Each row has a class, written after it.
[  8.7  24.5 -26.9   4.1   8.1  19.6  -6.7  -6.1   1.3 -15.6  -8.4  11.9
  -8.1  11.4  -3.0 -17.1   2.2  24.1   5.7  -0.7  -1.9  -2.2  12.9  20.2
 -19.5  14.4 -30.0  -3.6  -5.1 -14.2 -12.2   2.5  -4.1 -13.6]	U
[ 21.9  -0.3  -5.2  -0.7   0.3 -27.9   6.8  -5.3   2.6   0.8  25.4  -2.6
  -7.3  -5.8   5.6  -6.8   8.2  -6.1  -6.4   9.0   0.8   6.0   0.3  -4.4
   3.5   5.6   1.3  22.3 -10.9   1.7   0.9 -27.9   6.8  -9.5]	S
[ 12.7   0.0 -11.1  -1.1   6.9 -35.5   6.8   6.0 -12.6 -17.4  10.3  11.6
   4.7  -5.1  -0.6 -19.2  -1.0  -8.7 -13.6  20.0   3.6  33.4   9.4   9.4
  -4.4   7.1 -24.5  17.0 -13.8   2.4   1.3  -3.2   3.1  39.9]	U
[  1.1   2.1  -6.4  -1.6   2.1  -1.3   0.9  -7.6   2.3 -26.9   2.3  -0.7
  -8.6  13.4   1.9  -4.2  -3.5  -3.9 -13.0  -8.8   8.1  -2.4   8.9   2.1
 -17.8   9.8 -20.4   5.4  -7.0   4.5 -10.5  11.6  -9.6  24.3]	U
[ 20.6   1.7  -9.3  -1.0   6.8  -9.0   9.1  -2.2  12.4  10.9   7.7   6.0
   2.7   5.8  -5.7 -15.4 -12.0  -2.0  -8.1  -3.7   9.2   2.1   3.8 -10.8
  17.3  -5.3   5.4   8.9  -9.0  -9.5   8.6 -13.4   3.7  -7.8]	S
[  7.7  -0.7 -24.0   4.9  10.1  -6.3  19.0 -13.4  10.6 -58.6   8.6   9.2
   2.3   1.5  25.8 -36.9 -21.1   4.0  -3.1  -0.8  -7.3  19.5  -2.1  16.2
 -20.8  11.3 -16.2  16.2 -30.6  -6.6 -22.0   7.1 -22.9  66.6]	U
[ -2.7   8.9  -3.4   5.3   0.6 -13.2  -8.8  16.3  -7.4  24.2 -10.2  -0.5
  -3.7   3.5  -2.5  -2.7   1.7  11.3   2.8   0.5   5.9  12.4   8.4   9.2
  18.4   8.4  -7.6  -6.3  12.3 -14.0   8.4 -40.5   5.7 -40.5]	U
[ -2.7   3.4  -7.3   8.3  -5.6   1.8   8.0  -3.1  -4.4  -8.0   9.5  -8.9
  12.1   3.0  -2.8 -18.0  -5.3   8.0  -2.3   9.8 -12.5  27.7 -12.8  20.4
  -5.4   6.5 -24.2   5.5   3.8   5.4  -3.3  -3.9  10.4   8.9]	U
[ 21.3  -7.5 -16.6  -4.2  -5.8 -12.7  -3.0  -6.0  -1.2  11.1  21.4  -3.9
  -3.4  -8.7  -5.2  14.0  -2.2  -7.9  -9.9   6.5 -13.3   1.2   2.6 -16.3
   6.4  -8.3  15.6  19.8   2.8   6.3  -7.2 -22.7  27.2 -22.0]	S
[ 17.0  23.9 -41.8   2.8   6.0 -26.7  10.3  -2.7   0.2  -4.7   7.1   5.0
  -3.9   8.8   9.8  -4.3   6.4  11.2 -11.2  17.4 -15.4   0.5 -23.6  -8.2
  27.6  -4.6  -5.9  -1.6   7.5  -2.9   2.8 -35.5  11.1 -11.4]	S
[ -7.6  10.6 -15.2   4.1  -7.4  -9.4   7.9   3.7 -13.2  16.5  -9.3  -4.0
  -5.9  -4.8   2.3   4.7  10.0   6.5 -27.8  -2.1  -0.6 -15.4  -1.1 -26.6
  21.3  -4.8  -1.2  11.9  -3.4   0.6   8.4 -15.5 -22.1   5.6]	S
